Below are the code and all the weights of a small trained network. Each question names an input and a target symbol and asks about switching units off, where a switched-off unit gives its printed mean instead of its output.

import numpy as np


def w(rows, s, z=0):
    codes = np.array(rows[::2]) - 128.0
    scale = np.full(codes.shape[1], s)
    scale[-1] = z or s
    return codes * scale


def norm(h):
    return h / np.sqrt((h * h).mean(-1, keepdims=True) + 1e-5)


def f(y):
    return y / 2 * (1 + np.tanh(0.7978845608 * (y + 0.044715 * y**3)))


def softmax(a):
    e = np.exp(a - a.max(-1, keepdims=True))
    return e / e.sum(-1, keepdims=True)


def log_softmax(a):
    a = a - a.max(-1, keepdims=True)
    return a - np.log(np.exp(a).sum(-1, keepdims=True))


def net(x, mask):
    ids = ['ΠΩαβεζηθμσφψ'.index(c) for c in x.split()]
    T = len(ids)
    res = E[ids] + P[:T]
    u = 0
    for l in range(2):
        r = norm(res)
        for j in range(2):
            rows = slice(3 * j, 3 * j + 3)
            q, k, v = (r @ M[l][rows].T for M in (Q, K, V))
            z = softmax(np.where(np.tri(T) > 0, q @ k.T / 3**0.5, -1e9)) @ v
            o = O[l][rows]
            res = res + np.where(mask[u + j], z, o[:, -1]) @ o[:, :-1]
        u += 2
        y = f(norm(res) @ A[l][:, :-1].T + A[l][:, -1])
        res = res + np.where(mask[u : u + 4], y, B[l][:, -1]) @ B[l][:, :-1]
        u += 4
    return log_softmax(norm(res)[-1] @ U[:, :-1].T + U[:, -1])


Q, K, V, O, A, B = {}, {}, {}, {}, {}, {}
E = w([
[79,240,26,44,89,158,74,229,138],'Π',
[124,102,242,120,17,84,176,135,34],'Ω',
[68,184,115,127,158,192,96,53,223],'α',
[147,183,93,174,9,159,130,3,102],'β',
[218,154,88,14,186,164,202,142,143],'ε',
[90,55,124,196,98,227,211,157,165],'ζ',
[12,176,157,111,242,117,157,183,164],'η',
[91,70,46,195,105,134,253,90,77],'θ',
[80,1,132,26,110,137,88,79,160],'μ',
[177,236,238,118,91,222,70,217,187],'σ',
[245,65,130,169,153,94,33,87,150],'φ',
[100,15,174,146,140,82,99,244,24],'ψ',
],0.017)
P = w([
[117,94,165,160,77,29,159,174,243],'0',
[113,101,159,149,100,70,151,156,199],'1',
[115,92,147,141,117,105,159,138,174],'2',
[122,95,141,136,133,131,148,130,150],'3',
[126,102,137,132,150,152,146,123,128],'4',
[128,108,130,127,163,176,138,117,111],'5',
[130,116,123,123,172,199,134,107,89],'6',
[134,120,115,118,189,226,127,97,66],'7',
[141,132,112,112,203,255,114,87,47],'8',
],0.017)
Q[0] = w([
[178,184,95,180,132,17,98,85,137],'L0H1',
[108,154,167,146,140,51,145,123,9],'L0H1',
[225,106,72,109,63,189,132,81,128],'L0H1',
[100,109,53,93,109,173,98,124,101],'L0H2',
[133,120,144,125,25,109,110,101,85],'L0H2',
[103,211,36,77,111,15,36,117,137],'L0H2',
],0.013)
K[0] = w([
[189,97,123,133,55,81,137,125,238],'L0H1',
[67,86,200,111,74,116,154,181,183],'L0H1',
[187,104,117,124,107,249,93,87,84],'L0H1',
[127,147,77,148,108,194,116,170,84],'L0H2',
[140,127,139,193,46,114,114,125,136],'L0H2',
[118,138,55,138,69,62,160,197,214],'L0H2',
],0.015)
V[0] = w([
[177,171,169,204,158,175,149,137,151],'L0H1',
[155,74,193,122,114,93,100,190,156],'L0H1',
[166,188,40,167,197,68,122,59,52],'L0H1',
[220,174,116,191,161,162,181,188,230],'L0H2',
[146,34,2,106,181,170,61,152,149],'L0H2',
[161,125,176,112,171,128,68,11,173],'L0H2',
],0.0066)
O[0] = w([
[141,151,135,74,145,72,94,48,81,165],'L0H1',
[198,133,3,95,78,114,115,188,129,128],'L0H1',
[42,74,173,182,165,69,56,158,133,2],'L0H1',
[203,111,209,57,170,107,228,63,92,189],'L0H2',
[147,45,91,92,41,219,98,214,132,157],'L0H2',
[167,113,173,196,61,180,95,110,148,111],'L0H2',
],0.0063,0.0045)
A[0] = w([
[197,215,175,115,136,138,69,124,164,5],'L0N1',
[103,72,143,76,112,123,102,148,79,196],'L0N2',
[184,97,165,149,147,127,104,205,112,94],'L0N3',
[175,127,87,156,204,194,124,94,254,106],'L0N4',
],0.0098,0.0024)
B[0] = w([
[47,10,54,97,119,126,158,96,126,153],'L0N1',
[101,187,160,118,149,131,222,102,116,168],'L0N2',
[57,54,144,49,142,115,108,71,101,149],'L0N3',
[82,144,40,154,146,42,153,110,71,254],'L0N4',
],0.011,0.0066)
Q[1] = w([
[50,75,144,133,18,170,139,97,96],'L1H1',
[85,197,169,67,115,84,84,86,96],'L1H1',
[30,78,88,139,160,182,197,91,207],'L1H1',
[160,67,141,83,125,113,30,125,189],'L1H2',
[40,145,111,4,157,144,160,182,107],'L1H2',
[68,48,169,100,127,172,147,64,148],'L1H2',
],0.013)
K[1] = w([
[143,147,115,159,128,164,76,131,2],'L1H1',
[136,152,142,174,98,89,162,153,124],'L1H1',
[118,145,103,123,212,190,114,119,95],'L1H1',
[156,91,117,175,121,86,143,146,184],'L1H2',
[122,125,85,139,199,205,140,165,78],'L1H2',
[152,128,127,160,171,162,77,107,85],'L1H2',
],0.019)
V[1] = w([
[5,191,29,97,144,223,90,85,82],'L1H1',
[136,170,80,224,85,186,120,186,232],'L1H1',
[172,214,104,31,157,152,142,154,133],'L1H1',
[141,82,49,39,60,48,78,71,128],'L1H2',
[54,147,203,36,130,43,98,97,189],'L1H2',
[99,49,99,202,193,2,186,165,238],'L1H2',
],0.0067)
O[1] = w([
[170,159,123,197,93,59,127,95,195,250],'L1H1',
[89,27,96,86,146,163,142,2,174,2],'L1H1',
[117,88,134,159,94,36,95,172,98,169],'L1H1',
[80,180,139,185,102,151,161,125,134,133],'L1H2',
[171,97,146,235,145,140,105,164,198,141],'L1H2',
[137,160,138,152,156,170,65,82,58,246],'L1H2',
],0.0093,0.0036)
A[1] = w([
[201,161,199,128,23,135,179,48,122,26],'L1N1',
[181,54,84,201,136,151,125,96,62,203],'L1N2',
[177,216,144,205,98,158,97,50,170,2],'L1N3',
[124,176,52,65,254,58,134,183,70,47],'L1N4',
],0.0099,0.0039)
B[1] = w([
[207,142,214,158,138,140,170,188,151,163],'L1N1',
[126,134,162,75,117,110,46,148,148,215],'L1N2',
[5,136,117,11,49,85,88,67,74,172],'L1N3',
[94,80,126,79,87,169,162,98,174,255],'L1N4',
],0.016,0.009)
U = w([
[120,253,26,76,140,150,106,221,184,128],'Π',
[193,187,138,152,176,81,155,139,139,227],'Ω',
[87,180,49,138,164,65,138,88,98,184],'α',
[111,125,228,95,17,141,124,78,154,2],'β',
[255,106,55,12,127,90,166,60,79,124],'ε',
[71,165,116,66,236,199,108,100,55,99],'ζ',
[56,123,181,152,234,137,138,119,197,147],'η',
[162,63,76,169,33,201,92,77,134,118],'θ',
[151,18,112,168,92,69,130,98,128,127],'μ',
[107,189,126,146,127,246,109,136,106,112],'σ',
[192,101,110,73,155,100,40,141,149,171],'φ',
[34,57,142,125,113,119,128,194,51,58],'ψ',
],0.0089,0.0091)

Each question gives the input, a string of symbols that net reads in full, and the target symbol t.
The units are the heads (3 rows each of Q, K, V and O) and the neurons (one row each of A and B). Each row of codes is followed by its name. A weight is (code - 128) times the scale printed after its matrix; where a second scale follows, it is the last column's (O, A, B and U).
mask holds one flag per unit, layer by layer, with each layer's heads first. A switched-off unit (its flag False) gives its mean, the last column of its rows in O or B, instead of its output. The means were averaged over made-up inputs and are rounded, as every weight is.
A unit's drop is (log p(t) with every unit on - log p(t) with that unit switched off) / (log p(t) with every unit on - log p(t) with every unit switched off).
The circuit of an input: a set's keep is (log p(t) with only the set's units on - log p(t) with every unit switched off) / (log p(t) with every unit on - log p(t) with every unit switched off). Starting from all 12 units, units are removed one at a time, each time the one whose removal leaves the highest keep (on an exact tie, the one counted first), for as long as the keep stays at least 0.8.
circuit, biggest first: the units of the circuit, biggest drop first
top k neurons: the k neurons with the biggest drops, biggest first
heads that matter: for each layer, one digit per head in row order, 1 if its drop is at least 0.15 and else 0, layers parted by /
input ζ φ ε θ, target ψ: heads that matter	01 / 10
input μ ζ η α θ μ μ, target θ: circuit, biggest first	(L0H2 L1H1)
input ψ Ω ζ η ζ η α ζ ζ, target ε: heads that matter	00 / 11
input ψ ε ψ θ ζ ε μ, target ψ: heads that matter	11 / 10
input φ ε φ ζ ε ψ ε ζ, target ψ: heads that matter	10 / 11
input ζ ζ ε ε Π α ζ η, target η: circuit, biggest first	(L0H1 L1H1 L1N3)
input ζ ε σ σ Ω μ, target α: top 2 neurons	(L0N4 L1N4)
input ζ ε φ η α σ β ζ, target η: heads that matter	10 / 11
input β Π η Ω μ η ζ, target φ: circuit, biggest first	(L1N2 L1H2 L1N4)
input ε α α θ, target β: circuit, biggest first	(L0N4 L1N2)
input ε α Ω φ ζ, target σ: heads that matter	01 / 11
input η μ Ω μ Π ε θ, target ψ: circuit, biggest first	(L0H1 L1H1 L1N2)
input ψ α ε σ ζ η ψ μ, target Π: top neuron	(L0N3)
input ζ Ω Ω ζ, target α: circuit, biggest first	(L0H2 L0N4)
input ψ ε ζ, target ψ: circuit, biggest first	(L1H1 L1N4)
input ε ζ μ, target ε: heads that matter	10 / 10
input φ ζ ζ ζ θ φ θ β, target β: top 2 neurons	(L1N1 L1N3)
input ζ ζ α η θ ζ η β, target β: circuit, biggest first	(L1N1 L1H2 L0H1)
input α ζ Ω η θ, target φ: heads that matter	00 / 00
input φ ζ φ ζ μ σ μ, target Ω: heads that matter	00 / 10
input σ ζ Ω Ω θ, target α: circuit, biggest first	(L0H2)
input η θ ζ, target ζ: circuit, biggest first	(L1H1 L1H2 L1N4)
input ζ ψ η σ, target φ: top 2 neurons	(L0N1 L1N2)
input ζ ζ β ζ α σ, target β: heads that matter	01 / 10
